In the rows, 128 means zero.
Each row of numbers belongs to one of the objects below and depends on some of the facts about them. Some rows are named. Which object is each other row?

Some facts about the objects:
{pafastam grono gevil vostum gopem gubam zogrupur ditran moben dizo fugruk klever sitre stape gredru gufe ratu nofe totun troder gagriflik perezur numi plagruflu klaster} Φ b
{brosak flodel klebra tetu flisan stozifon tadrel lutre vagris foduk vogo gapevo plobristar bestun dokun truvirus lorur dristom bustulus drizovi zedrur dreluve taskim stevas skimen dutri} Φ c
{plifo driruk sostok geklol drastire fleram gruplus brustis grosti mebel pidran bruses flitak poze grupem drubo nudritul brasul gazel dedegu fuflun flofu vudris tuzik dodrin drapler} Φ d
{rasi kuves drudul kebro draske riliske kliskim suzas gigri zesu brelum dinuklek stunu tazu vikol raskin sisto trene zolik budum} Φ e
{plistok zefen timutru lebor vadraple razok trupe napliti bromor drefur skuril fasti plestin kliseplum} Φ f
{klosuskon destepur ribrum tripi graklak kleges vaflu timos zatim dreto flitil gebren vastuk skodrus zagrok trebrur kligribrur kudil skeklo gestufla ropi pavil kletul tresik dranun vanotom gopases giveklo draklis skiror drosir breza liso sodros brigrol gogra lagen travutro} Φ a
[pafastam moben poze klever troder sisto] ρ gopem
[flodel gevil tadrel gubam gigri truvirus flofu] ρ vastuk
[klebra vikol ratu] ρ ropi
[plifo tetu suzas kletul gazel brigrol] ρ riliske
[rasi kleges drudul liso trene kliseplum] ρ sodros
[plistok sostok foduk zesu drefur giveklo] ρ zefen
[klosuskon graklak zatim ditran stape] ρ gebren
[driruk fugruk nudritul totun zolik] ρ drapler
[flisan geklol vagris trebrur stunu drosir] ρ raskin
[vostum tresik dokun] ρ draklis
[destepur kuves kebro pidran drubo dedegu skiror] ρ napliti
[ribrum gapevo razok lagen] ρ gruplus
[stozifon timutru plobristar dreluve] ρ fasti
[vaflu drastire lebor lutre vudris gogra] ρ vanotom
[fleram bustulus fuflun numi] ρ brosak
[dreto grosti kudil gestufla dristom] ρ pavil
[flitil brustis vadraple brelum grupem skimen travutro] ρ timos
[draske bruses skeklo gopases stevas] ρ kliskim
[skodrus mebel bestun skuril gagriflik klaster] ρ drizovi
[zagrok dizo gufe breza] ρ bromor
[zogrupur dranun plestin plagruflu] ρ trupe
[flitak lorur sitre taskim perezur] ρ tazu
[vogo] ρ gredru
[dinuklek nofe] ρ grono
[brasul tuzik zedrur dutri budum] ρ tripi
[dodrin] ρ kligribrur
{pafastam grono plifo rasi sostok destepur ribrum tripi graklak timos lutre gruplus brustis vastuk gopem mebel gubam pidran flitak gapevo kligribrur kliskim kudil plobristar fugruk vanotom klever stape fuflun gredru tuzik skiror dreluve fasti totun troder liso dodrin trene dutri gogra budum} χ h
{brosak flodel klebra tetu gevil stozifon kleges vaflu drudul timutru zatim gebren grosti skodrus foduk zogrupur razok suzas napliti gestufla bromor kletul dinuklek stunu drefur bestun gopases dristom brasul sitre skuril zedrur breza nofe stevas sisto gagriflik plestin drapler numi plagruflu travutro} χ i
{plistok klosuskon driruk flisan vostum geklol kuves zefen tadrel drastire lebor fleram dreto flitil kebro draske vagris zagrok vadraple trebrur ditran riliske bruses vogo gigri trupe zesu skeklo brelum moben dizo poze ropi grupem pavil tresik dokun dranun truvirus lorur drubo tazu nudritul giveklo draklis gazel dedegu vikol bustulus flofu vudris drosir drizovi gufe ratu raskin taskim sodros kliseplum zolik perezur skimen brigrol lagen klaster} χ g
[brosak] Θ zolik
[brosak dizo] Θ stape
[grono] Θ drizovi
[grono skodrus] Θ troder
[plifo gopem nudritul skiror] Θ fugruk
[rasi razok totun] Θ gopem
[rasi gogra] Θ brasul
[plistok] Θ klebra
[klosuskon tripi zesu moben dinuklek lorur brasul fuflun drizovi sisto numi] Θ gruplus
[klosuskon trupe] Θ kebro
[flisan gebren breza kliseplum] Θ kuves
[vostum fugruk] Θ stozifon
[vostum] Θ dedegu
[sostok flitak] Θ dranun
[sostok kebro nofe] Θ bromor
[destepur gebren] Θ skuril
[geklol flitak kliskim kletul drizovi trene] Θ perezur
[geklol kuves tadrel lebor poze vanotom skuril tuzik] Θ tripi
[ribrum timutru] Θ moben
[tripi gebren gufe fasti stevas dodrin perezur] Θ fuflun
[graklak] Θ numi
[graklak poze dodrin] Θ flisan
[graklak] Θ gebren
[kleges travutro] Θ klosuskon
[vaflu dristom troder dutri] Θ mebel
[vaflu dizo tresik gopases] Θ lebor
[drudul] Θ tazu
[drastire skeklo] Θ dristom
[timos] Θ lorur
[lebor suzas dokun] Θ trebrur
[fleram] Θ nofe
[kebro gapevo] Θ sisto
[gopem] Θ kudil
[draske] Θ destepur
[draske] Θ drefur
[grosti razok travutro] Θ fasti
[zagrok] Θ gredru
[vadraple bestun] Θ gubam
[zogrupur trupe truvirus skuril gogra] Θ kliskim
[zogrupur troder] Θ gapevo
[riliske brelum brigrol] Θ bruses
[pidran] Θ lagen
[pidran] Θ dizo
[flitak troder] Θ plifo
[flitak skiror] Θ breza
[suzas] Θ drubo
[trupe] Θ draklis
[trupe klever nudritul fasti] Θ vogo
[trupe dinuklek nofe plagruflu] Θ timos
[trupe] Θ vudris
[grupem brigrol] Θ tresik
[pavil] Θ totun
[stunu vudris] Θ grono
[tresik bestun gufe] Θ klaster
[drefur] Θ tadrel
[dokun travutro] Θ ribrum
[dokun] Θ brosak
[fugruk] Θ trene
[vanotom nudritul] Θ skiror
[klever] Θ sodros
[klever gagriflik] Θ foduk
[dristom] Θ napliti
[giveklo ratu] Θ razok
[gazel] Θ zogrupur
[flofu] Θ tuzik
[taskim] Θ pafastam
[taskim] Θ suzas
[liso] Θ flitak
[dodrin] Θ zesu
[kliseplum] Θ geklol
[kliseplum] Θ drastire
[dutri] Θ truvirus
[brigrol] Θ nudritul
[travutro] Θ gogra
{pafastam flodel klosuskon driruk gevil ribrum graklak stozifon vaflu drudul drastire timutru zatim lebor lutre fleram kebro draske vagris skodrus mebel gubam vadraple ditran pidran bruses gapevo razok suzas gigri kudil skeklo moben poze grupem tresik bestun truvirus lorur gopases drubo nudritul dedegu vikol stape skuril bustulus skiror breza nofe taskim troder stevas sisto gagriflik dodrin trene perezur skimen numi gogra plagruflu lagen} Π j
{klebra plifo rasi plistok tetu flisan vostum sostok destepur geklol kuves kleges tadrel dreto flitil brustis grosti zagrok foduk zogrupur trebrur flitak vogo zesu plobristar brelum dizo gestufla kletul dinuklek stunu drefur dokun dranun fugruk klever dristom brasul giveklo gazel sitre fuflun flofu vudris tuzik drosir zedrur gufe dreluve ratu totun liso plestin kliseplum zolik dutri brigrol travutro klaster budum} Π k

Named rows:
[151 131 130  93 103 143 125 181 111 137 131  93 119 109 129 105 130 175
  99 113 124  83 136  33 170 134  92 164 147  78  80 165 130 128 131 135
 116 127 108 142 178 101 110 122 140 150 190 103 143 173 150  91 121  75]: totun
[128 155  95 118 128 152  95 102 136 137 143 143 116 128 137  95 114 133
 145 115 135 147 159 158 149 119 148 108  97 174 131  94 159 136 145  88
 108 123 125 131  80 169 182 147  49 126  99 119 119 117 142 123 143 168]: fleram
[124 147  85 130 133 127  76 113 207 101 168 123 118 120 141 117 106 126
 116 140 159 202 166 166 158 115 130 112  94 155 135  92 132 152 170  81
 119 105 127 135  86 160 175 141  76 111 105 117  97  98 126 130 174 206]: sisto
[169 127 152  96 116 147 117 162 135 141 131  93 113 119 145 101 164 140
 119 132 113  73 143  71 172 141 132 131 169 112  80 176 125 129 145 138
 117 155  89 122 163  90 100 113 152 134 173  80 132 160 140 134 121  61]: zagrok
[170  99 160 120  99 157 104 184 120 162 151  97 111 106 153 104 138 197
 105 149 107  80 141  43 148 145 129 152 136 100  97 157 139 131 102 137
 100 114 127 154 170  99 115 124 137 133 133  84 130 151 156 103 134 103]: flitak
[145 144 157  85 112 131 128 175 146 121 120 127 104 121 147 110 134 140
  81 125 126  71 144  57 180 133  92 139 161 100  79 160 110 120 137 125
 110 149 104 123 169  99 105 127 158 126 182 120 129 169 125 115 116  63]: klaster
[171 100 158 124 100 152 105 175 118 164 158  97 113 103 152 105 136 201
 105 155 108  75 144  42 149 144 131 156 140 103  95 158 145 128 100 137
  98 112 127 153 169  96 117 126 135 135 136  82 131 154 156 101 134 100]: plifo
[106 185  90 100 150 139  92 111 148 117 124 103 112 145 118  99 145  96
 173 105 121 161 151 190 159 108 125  93 118 171 123 113 154 159 172  87
 133 153  85 106  93 160 165 138  48 135 151 106 141 134 147 140 149 147]: breza
[166 129 170 103 131 112 124 176 177  95 161  91 109 110 148 134 128 159
  80 176 107 106 146  98 158 131 130 119 168 105  84 192 132 142 143 122
 109 124 107 134 174  99 108 113 163 139 172  95 129 162 126 123 140  98]: dristom
[167 120 189 100  94 139 117 193 130 123 136 116 105 107 145 143 113 186
  99 135 136  83 123  55 159 140 108 175 152 101  74 152 113 124 112 140
 127 109 124 147 191 119 122 127 142 132 169  89 114 158 141 119 144  91]: plobristar
[158 137 192 102 125 107 115 184 186  94 149 111  97 118 155 145 129 153
  79 173 115  97 143  98 166 130 113 126 169 113  81 173 112 137 131 122
 114 131 111 126 180 102 110 123 162 121 170  99 117 161 119 133 142  91]: tetu
[118 176 109 143 124 141  57 105 130 166 176 158 100 117 162  66 145 138
 182  91 136 134 168 157 139 109 172 108 112 181 130  87 149 182 156 111
 106  99 121 143  64 168 153 133  38 126  91 121 127 148 126 149 133 158]: vadraple
[ 97 197 107 103 146 125  84 112 153 119 122 127 105 149 123 115 140  90
 168 111 137 149 152 186 169 110 115 111 127 186 112  96 141 152 157  86
 135 161  88  96  96 161 165 149  44 116 156 107 130 133 137 146 153 137]: zatim
[122 134 106 132 162 118 111 110 118 150  98 146  90  97 148  79 142  78
 185 159 136 136 115 137 139 142 201 100  77 145 128 107 195 164 108 148
  98  98 110 148  78 153 148 147 114  79 114 125  83 101 206  99 158 115]: trupe
[ 76 135 117 121 164 116 138 117  88 135  35 130  87 144  92  86 118  63
 173 130 176 119  93 137 150 147 151 172  86 112 115  89 148 129 109 145
 130 114 113 152 119 148 194 144  77  62 190  74 117  95 246 112 168  81]: vastuk
[112 178  69  86 127 155 114 110 134 108 113 131 121 131 115  86 115 107
 139  69 144 162 146 150 168 110 109 109 101 138 124 102 140 140 183  88
 131 137 105 126  90 172 175 138  58 146 147 141 132 133 141 116 133 152]: perezur
[213  96 190  66  93 195 124 206 166 103 133 107 110  94 172 144 136 183
  90 156  70 111 120  73 155 145 110  79 124 109 102 171 145 119 106 118
 105 139 116 131 176 123 108 128 188 152  97 132  82 137 141 106 143 134]: kuves

Rows to name:
No name comes twice in this set of rows, the named rows included.
[170 106 195 116  93 140 108 194 138 134 151 129 101 104 161 137 110 204
  83 155 128  80 133  49 152 141 116 169 138 103  88 147 118 123  89 132
 106  97 145 154 182 115 126 132 143 123 135  98 108 149 143 111 146 110]	budum
[176 110 198 113 105 132 121 178 165 116 154 141  97 109 169 132 115 180
  70 169 117  78 145  72 156 139 131 133 151 115  90 156 117 121 111 126
  96 114 138 145 167 110 119 128 160 116 128 107 103 146 122 127 135 102]	zolik
[173 125 189  97 107 129 128 174 156 106 140 129 103 110 155 137 120 161
  85 149 131  79 132  78 166 140 125 143 164 111  76 168 111 121 130 131
 115 122 118 135 174 111 117 122 161 126 162 102 109 157 123 134 132  83]	vogo
[160 111 172 129 134 138  88 176 173 153 159  90  96 125 169 103 174 160
 104 191  78  84 162  91 154 142 138  97 151 123 103 172 140 148 113 126
  88 147 107 126 154  78  98 120 154 113 123  80 131 148 143 132 134  98]	drefur
[122 145  96 123 114 168  82 122 114 152 135 126 118 124 132  96 111 156
 161  97 140 154 143 136 144 122 129 137  81 158 136  78 155 144 128  97
 122 108 129 144  94 177 185 146  34 132 103 108 122 117 164 111 157 179]	dodrin
[124 126 120 122 143 121 124 141 108 115 100 144  96  82 135 106  95 121
 165 138 151 160  90 124 125 135 175 132  59 109 126 105 187 166  98 147
 113  50 137 180 108 179 169 144 107 105 126 141  83 107 216  78 177 146]	kliskim
[119 171 104 102 143 129 100 117 174  83 145 118 115 130 123 124 104 118
 137 119 138 184 147 193 152 106 128  99 111 156 122 113 145 155 173  80
 134 116 109 125 101 174 181 135  62 139 139 119 121 126 135 132 162 177]	stevas
[127 144 116 115 126 187  83 118 131 149 127 135 102 140 143  81 145 131
 167 103 106 142 150 173 140 122 149  83  91 172 144  91 152 146 142  92
 111 137 117 128  81 169 180 137  45 124  77 111 121 114 159 142 145 171]	lebor
[ 99 166 112 106 147 114 111 133  86 140  62 143  89 106 121 102 132  74
 213 110 170 132  87 121 154 134 149 156  86 133 103  90 171 161 103 161
 137 105  96 139 109 171 148 151  95  83 178 117  90 119 218 101 169  87]	kligribrur
[128 165  61 105 125 156  88  92 144 137 127 114 126 130 124  91 139  96
 171  82 168 164 153 150 176 123 131 128 114 164 115  90 132 139 186 102
 142 146  86 111  85 157 166 134  57 123 142  94 115 114 141 142 150 146]	klosuskon
[104 180  63  95 118 147 110 115  96 129 118 121 130 128 100  98  98 136
 153  66 156 153 142 127 161 111  98 150  98 140 117  94 153 139 156  93
 135 120 112 133 102 177 183 147  32 153 164 129 145 142 154  95 139 148]	troder

Now the same objects, written a new way:
Named rows:
[121 159 140 124 128 143 140 136 134 125 125 131 130 114 126 124 128 135
 113 132 115 141 112 139 129 122 111 130 133 143]: gagriflik
[110 126 130 134 126 132 128 127 141 128 135 126 135  80 116 134 132 135
 112 116 113 127 115 132 121 117 136 127 123 121]: dodrin
[122 150 119 143 123 105 130 118 121 121 140 127 124  97 124 131 130 130
 125 125 139 123 132 133 107 123 122 131 130 138]: tripi
[120  51 124 118 132 148 154 121 116 130 130 115 134 136 113 130 130 131
 147 119 139 136 144 128 140 134 165 105 117 117]: sostok
[112  67 115 121 130 142 157 117 123 135 123 117 124 152 120 123 129 133
 141 126 141 148 139 126 142 126 150 115 117 117]: grosti
[113 109 137 115 130 131 152 133 141 116 131 116 135  91 115 137 133 146
 119 118  99 121 115 134 136 122 138 106 122 131]: dedegu
[114 119 132 125 129 130 153 130 134 119 123 126 128  94 115 126 131 144
 115 126 113 137 119 141 124 119 113 129 130 149]: breza
[144 100 125 131 131 131 122 119 125 136 114 133 116 175 134 117 128 118
 140 137 147 139 139 129 132 132 122 140 128 124]: dinuklek
[113 147 146 123 128 141 155 137 120 121 120 128 126 119 120 119 132 134
 121 125 104 144 119 129 131 126 125 140 134 153]: plagruflu
[121 114 141 130 132 105 127 144 150 134 132 121 131  78 136 130 119 119
 104 133 120 111 114 135 133 125 141 146 131 157]: gubam
[116 156 123 131 126 121 123 129 152 134 127 131 126 117 130 127 128 134
 106 132 114 133 101 124 126 115 115 140 127 121]: skodrus
[114 136 135 121 127 131 141 132 138 117 132 117 136  90 115 134 133 141
 122 115 101 127 120 113 134 124 151 116 125 127]: drastire
[136 123 123 125 130 129 118 122 116 142 116 131 115 184 137 116 127 116
 142 141 130 140 135 102 140 137 132 146 125 121]: drefur
[135  86 115 138 130 133 121 126 121 140 133 138 133 156 135 132 122 122
 132 131 156 123 136 143 127 132 122 121 125 118]: gufe
[142 171 129 123 123 146 110 137 132 118 128 148 140 133 123 137 136 152
 119 129 105 119 108 140 122 127  90 113 134 109]: skimen
[120 131 130 119 124 153 137 135 126 116 129 132 149 122 102 133 143 155
 129 115  88 130 119 115 133 126 133 115 123 103]: grupem
[134 152 133 127 128 118 143 126 128 113 124 134 119 118 124 121 126 128
 126 139 144 137 131 151 117 122  93 134 136 151]: napliti

Which object is each row?
No name comes twice in this set of rows, the named rows included.
[109 151 144 121 133 115 132 144 148 138 123 116 121  92 135 123 118 116
 108 136 109 138 110 126 142 125 149 149 130 152]	gevil

Now the same objects, written a new way:
Some objects and their rows:
[103 132 135 156 120 145 135 118 121 138 102 138 114 125 126 147 130 119
 129 121 119 161 135 140 135 135]: gufe
[108 132 123 155 121 131 121 129 121 126 106 147 106 123 134 160 124 123
 135 126 127 147 130 136 166 141]: zolik
[147 151 102 117 126 136 125 140 129 139 133 138 120 128 125 113 123 137
  99 145 147  96 140 100 124 129]: zatim
[137 145 129 135 125 171 141 129 131 144 117 129 124 134 117  90 125 137
  96 139 141 106 135 106  87 120]: nofe
[135 127 107 143 139 124 126 140 128 141 135 151 141 131 121 143 141 135
  97 130 129  99 139 100 111 125]: skeklo
[142  49 178 168 100 117 133 147 124 128 146 132 184 126 131 131 170 151
 138 154 134 111 122 119 106 116]: drubo
[126 120 150 147 124 142 138 122 121 112 131 106 120 130 136 120 171 125
 175 117 109 165 131 158 178 134]: plifo
[144 160 114 131 125 142 129 137 130 140 123 139 123 133 119 102 117 137
 106 143 140  98 140 103 103 128]: suzas
[136 145 109 134 137 149 130 131 132 122 136 164 138 138 115 113 134 145
 113 126 122 101 136 120 124 126]: trene
[107 189 109 160 141  97 114 118 116 100  90 146  90 139 133 145 148 115
  33 115 126 159 128 128 147 130]: brelum
[120 137 140 172 148  88 122 127 121 109 127 109 134 142 120 104 206 126
   8 117 138 120 113 119  95 102]: grupem
[140 133 127 131 116 139 127 106 118 139 126  86 119 124 133 116 150 109
 147 138 128 178 125 157 116 144]: brasul
[127 168 134 138 113 168 140 120 123 137  98 120  96 129 132 114 114 121
 143 130 124 160 145 131 135 140]: zogrupur
[110 116 162 177 123 113 119 128 122 121 105 115 122 133 128 137 137 120
 165 125 118 159 111 156 134 142]: plistok
[124 115 113  39 137 138 138 116 144 106 142 141 130 120 140 137  67 132
 113 114 133 113 120 120 132 110]: kligribrur
[127 142 112  31 136 113 140 114 144 114 144 143 136 123 133 134  61 126
 119 112 122 115 134 120 118 111]: vanotom
[128 148  97   5 132  93 135  98 143 121 150 146 150 119 125 139  55 116
 108 117 121 126 133 133  94 114]: tripi

Rows to name:
No name comes twice in this set of rows, the named rows included.
[135 228  89 124 135 107 115 116 116 107  98 126  75 137 141 123 139 114
  43 127 131 159 146 118 148 140]	travutro
[144 132 156 155 129 138 130 138 132 130 120 106 134 143 117  81 129 138
 135 141 134 108 114 122  82 126]	razok
[118 111 141  60 136 170 158 107 145 113 127 133 137 128 130 116  73 132
 113 108 127 125 118 127  95 101]	grono
[133 178 116 130 117 147 127 125 122 134 104 128  92 129 136 127 106 121
 149 135 125 153 146 126 147 149]	stunu
[143 160 115  28 130 117 140 116 143 138 131 116 124 123 137 125  45 118
 113 127 134 118 139  99  80 117]	gebren
[121 116 146 141 121 135 134 120 121 112 135 111 120 126 135 121 170 123
 167 119 113 165 128 164 182 133]	sostok
[101  92 145 168 131 149 129 130 124 175 135  80 110 114 118 141 159 103
 227 107 113 158 128 162 171 142]	flofu
[127 113 120  68 143 120 136 122 142 131 131 130 138 122 137 157  68 122
 102 115 130 114 126 102  89 111]	pavil
[128  67 130  49 134 138 141  93 140 110 157 102 158 120 132 118 107 122
 113 115 137 140  90 157  90 103]	gruplus
[122 101 165  69 138 127 142 112 146 101 132 110 148 134 128 106  70 130
 149 111 122 126  96 145  84 107]	fasti
[164 120 122 123 112 137 137 141 129 115 148 181 172 135 132 137 130 161
 144 152 117  99 155 102 128 131]	skiror
[121 133  98 143 128 135 118 108 119 136 112 149 124 125 127 164 120 114
 120 130 122 163 126 145 121 148]	zesu
[126 128 118 156 136 131 127 138 129 138 126 154 141 133 115 135 134 137
  95 131 131 100 131 107 101 123]	draske
[132  99 164  61 123 130 146 118 141 128 136  72 131 118 141  97  91 121
 123 124 145 128 108 125  89 103]	drapler

